Each row has a name. Each piece below is followed by the name of the row it came from, unless a question asks for something else. Each question is about the rows just above it. Places in a row count from 1.

[  0,  26, -22,   4,  -9,  11,   3, -16,   4,   7,   6,   8,  -7, -57,  11,
 -28,  19, -47,   1] : mego
[ -2, -37, -18, -40,  19,  -1,  -5, -31,  16,  -1, -36, -20, -14, -21,   3,
 -11, -29, -11,   4] : pag
[ 71, -60,  10, -62,   6, -33,  67, -50,  57,  78, -47,  -7, -26, -35,  83,
 -15, -45, -21,  40] : tav
[-62,   6, -50,  10, -60,  67, -21,  83,  57,  40,  71, -33, -45, -46,  -7,
  78, -35, -15, -26] : diri
[ 76, -49,  27, -41,   4, -32,  70, -22,  50,  78, -33,  -2,  -8,   1,  78,
  -2, -40,  11,  40] : kab
[ 41, -30,  38,   0, -17, -37,  38,  13,  -3,  31,  -6,   3,   5,  44,  21,
  15, -24,  35,  10] : kuzir
Which row holds these entries in another order? [ 40,  71, -60,  10, -62,   6, -33,  67, -50,  57,  78, -47,  -7, -26, -35,
  83, -15, -45, -21] -> tav
Move every entry of [0] by +1 step of 1. -> [1]

[  2, -31,   0, -55, -52,  16, -47, -74,  -6, -34,  25,  33, -17,  51,  -6,
 -23,  18, -27]  zumis
[-51,  37,   1,   3, -11, -19, -42, -45,  31,  12,  33, -36, -44, -65, -22,
 -11,  18, -47]  gigif
[ 55,   3, -36,  -8,  12,   2, -18,  -4, -13,  14,  16,   7,  22,   3,   5,
  42,  22,  36]  laka
[-21, -21,  -4,  -6, -18,  -6, -21, -12,   3,  85,  72,  12,  12,  57,  -3,
  26,   2,  44]  femi
[ -7,   0, -28,   6,  25,  47,  12,   1, -13, -27, -12, -60, -49,  -4, -39,
 -52,   5, -75]  lopav
[ 85, -21, -12,   3,  -6,   2,  26,  43,  -6, -21,  -3, -18,  12,  57,  72,
 -21,  12,  -4]  Pim
[  0,   0,  16, -47, -74, -52,  -6,   0, -34, -55, -21,  12, -30, -54,  -4,
 -35,  -1, -43]  Supe
Row and place of [-28] in the named rows: -> lopav, 3
Put [-74, -55, -52, -47, -34, -31, -27, -23, -17,  -6,  -6,   0,   2,  16,  18,
  25,  33,  51] back in order: which row is it? -> zumis
[ 85,  72,  12,  12,  57,  -3,  26,   2,  44, -21, -21,  -4,  -6, -18,  -6,
 -21, -12,   3] is which row reordered? -> femi
Shift each entry of [6] by +1 times 1: -> [7]
Which row holds [-55, -34,   0,  -6, -52, -74, -47,  16] read backwards? -> Supe
Move every entry of [ 7, 22,  3,  5] by -1 step of 1. -> [ 6, 21,  2,  4]
Which row holds this, read backwards? [ 0, -6] -> Supe

[-21,   6,   0,  76, -49,  -5] -> vik
[ 16, -14, -56, -18, -39,  55] -> fav
[ 39, -62,  -3,  23, -54,  -5] -> bugo
[-62,  39,  -3, -54,  23,  55] -> zopog
[ 7, 40, 55, 31, 45, 28] -> sor
[  7, -13, -46,   0, -33,  76] -> mazat
[ 47,  17, -49,  25,  19, -51] -> niros
[  7,  -5, -49,   0, -21,  76] -> zim
Which row holds these entries in another order? [-49,   0, -21,  -5,  76,   7] -> zim
Move every entry of [0] by -1 step of 1. -> [-1]
Which row holds this, read backwards? [-54,  23,  -3, -62,  39] -> bugo
Which row holds this, read backwards? [0, 6] -> vik

[-30,  63,   1,  29, -26, -25,   2, -20]  Madeg
[ 61, -28,   9,   9, -25, -41, -15, -11]  fesut
[ 46, -22, -45,  -5,  -3,  34, -17, -36]  Kopu
[-54,  -5, -13, -23, -21, -28,  50,   6]  vug
[-17, -28, -20, -40,  61,  10,  20,   5]  Gifer
[  7, -70,  37,   3, -10,   0, -21,  19]  kido
[-21,  16,  -6, -12, -49, -31,  40, -38]  duf
[-33, -17,  27,  29,   9,  16, -31,  57]  dozo
[-21,   2,  63,   1,  29, -25, -26,  53]  Revi
[ 17,  34, -19,  27,  26, -58, -16,  22]  nolog
[-32, -50,   4, -44,  17,  -7,  33, -23]  tup
[-36,  -5,  46,  34, -45, -22, -18,  -3]  kenut
Which row holds this, read backwards? [  2, -25, -26,  29,   1,  63] -> Madeg
[ -3, -36, -18, -22,  46,  34,  -5, -45] is which row reordered? -> kenut
[-45,  -5,  -3] with +1 step of 1 on every entry: -> [-44,  -4,  -2]

